Below is a small trained network, with its code and all its weights. Each question gives an input and a class and asks what happens when units are switched off, that is, made to give their printed mean instead of their output.

import numpy as np


def w(rows, s, z=0):
    codes = np.array(rows[::2]) - 128.0
    scale = np.full(codes.shape[1], s)
    scale[-1] = z or s
    return codes * scale


def norm(h):
    return h / np.sqrt((h * h).mean(-1, keepdims=True) + 1e-5)


def f(y):
    return y / 2 * (1 + np.tanh(0.7978845608 * (y + 0.044715 * y**3)))


def log_softmax(a):
    a = a - a.max(-1, keepdims=True)
    return a - np.log(np.exp(a).sum(-1, keepdims=True))


def net(x, mask):
    res = np.array(x, float).reshape(1, 7) / 4 @ E
    u = 0
    for l in range(4):
        y = f(norm(res) @ A[l][:, :-1].T + A[l][:, -1])
        res = res + np.where(mask[u : u + 3], y, B[l][:, -1]) @ B[l][:, :-1]
        u += 3
    return log_softmax(norm(res)[-1] @ U[:, :-1].T + U[:, -1])


A, B = {}, {}
E = w([
[140,135,128,128,135,125,129,121],'x0',
[123,145,128,107,151,117,134,141],'x1',
[184,145,59,43,61,134,239,123],'x2',
[122,58,254,36,215,194,86,77],'x3',
[126,126,122,114,137,104,124,121],'x4',
[128,121,124,126,133,115,116,116],'x5',
[231,56,214,107,174,71,129,241],'x6',
],0.0069)
A[0] = w([
[164,239,83,253,163,47,140,171,178],'0.n0',
[89,146,144,215,105,126,110,205,254],'0.n1',
[150,107,126,137,78,95,56,238,16],'0.n2',
],0.0056,0.003)
B[0] = w([
[136,131,156,220,80,84,41,116,253],'0.n0',
[123,128,167,115,140,3,66,33,223],'0.n1',
[201,209,68,105,170,146,78,255,153],'0.n2',
],0.0069,0.0044)
A[1] = w([
[207,86,106,119,88,60,141,165,127],'1.n0',
[255,184,35,133,23,107,105,168,73],'1.n1',
[107,37,204,199,161,170,163,110,2],'1.n2',
],0.0056,0.0024)
B[1] = w([
[95,189,185,215,255,194,175,252,205],'1.n0',
[31,171,101,62,240,144,165,190,252],'1.n1',
[109,198,188,70,170,86,111,148,141],'1.n2',
],0.0087,0.0039)
A[2] = w([
[133,51,131,90,95,96,193,189,75],'2.n0',
[190,2,174,65,191,140,226,114,254],'2.n1',
[150,117,105,50,96,228,138,102,76],'2.n2',
],0.0077,0.0028)
B[2] = w([
[6,118,189,152,141,88,200,173,144],'2.n0',
[172,143,155,135,69,138,141,116,254],'2.n1',
[158,95,49,68,112,158,98,122,166],'2.n2',
],0.013,0.0068)
A[3] = w([
[99,215,4,126,78,198,159,254,3],'3.n0',
[90,158,180,92,168,211,55,13,33],'3.n1',
[24,251,97,135,107,23,218,47,195],'3.n2',
],0.0055,0.0027)
B[3] = w([
[123,111,24,124,79,123,216,148,210],'3.n0',
[72,74,116,63,254,136,160,147,185],'3.n1',
[101,96,133,143,88,134,172,76,253],'3.n2',
],0.009,0.0044)
U = w([
[85,185,100,202,73,47,78,2,203],'0',
[76,143,20,172,69,101,200,105,124],'1',
[55,74,145,85,222,180,118,107,94],'2',
[184,110,64,77,91,128,116,53,235],'3',
[164,138,125,251,169,52,32,211,2],'4',
[106,186,89,156,193,71,213,197,106],'5',
[196,112,207,114,168,78,88,116,152],'6',
[165,129,189,110,100,166,186,158,121],'7',
],0.0096,0.0028)

Each question gives the input, the list of numbers given to net, and the class t.
The units are the neurons (one row each of A and B). Each row of codes is followed by its name. A weight is (code - 128) times the scale printed after its matrix; where a second scale follows, it is the last column's (A, B and U).
mask holds one flag per neuron, layer by layer. A switched-off neuron (its flag False) gives its mean, the last column of its row in B, instead of its output. The means were averaged over made-up inputs and are rounded, as every weight is.
A unit's drop is (log p(t) with every unit on - log p(t) with that unit switched off) / (log p(t) with every unit on - log p(t) with every unit switched off).
The circuit of an input: a set's keep is (log p(t) with only the set's units on - log p(t) with every unit switched off) / (log p(t) with every unit on - log p(t) with every unit switched off). Starting from all 12 units, units are removed one at a time, each time the one whose removal leaves the highest keep (on an exact tie, the one counted first), for as long as the keep stays at least 0.8.
units of the circuit, in order: the units of the circuit, biggest drop first
top k neurons: the k neurons with the biggest drops, biggest first
k most important neurons of layer l: the k neurons of layer l with the biggest drops, biggest first
drop when u is switched off: that unit's drop, to one decimal
input [-3,3,3,7,2,6,-7], class 3: units of the circuit, in order	(2.n2; 1.n0)
input [4,8,-7,3,5,1,-8], class 2: top neuron	(3.n1)
input [-6,8,5,3,-6,3,0], class 3: units of the circuit, in order	(2.n2; 1.n1)
input [5,8,3,6,5,3,-1], class 3: units of the circuit, in order	(1.n0; 1.n1)
input [-2,3,0,2,0,-2,-8], class 2: top 3 neurons	(3.n1; 2.n1; 0.n2)
input [-5,2,-8,-1,-8,-7,0], class 0: top 3 neurons	(0.n1; 1.n0; 1.n1)
input [0,-2,8,-1,-4,4,2], class 5: top 2 neurons	(1.n0; 1.n1)
input [5,-6,8,-1,4,5,6], class 5: top 2 neurons	(1.n0; 1.n1)
input [-6,6,2,5,1,4,-6], class 3: 2 most important neurons of layer 2	(2.n2; 2.n0)
input [-6,-5,2,4,-4,1,-5], class 3: 2 most important neurons of layer 2	(2.n2; 2.n0)
input [2,7,3,7,-1,7,-1], class 3: 2 most important neurons of layer 2	(2.n2; 2.n1)
input [-4,-6,3,0,2,3,5], class 5: drop when 1.n1 is switched off	0.2
input [8,-6,-1,-4,5,-7,-1], class 0: drop when 3.n2 is switched off	0.1
input [7,8,0,0,-7,-2,2], class 4: drop when 0.n1 is switched off	0.0
input [-5,3,4,2,0,3,-7], class 3: drop when 1.n0 is switched off	0.2
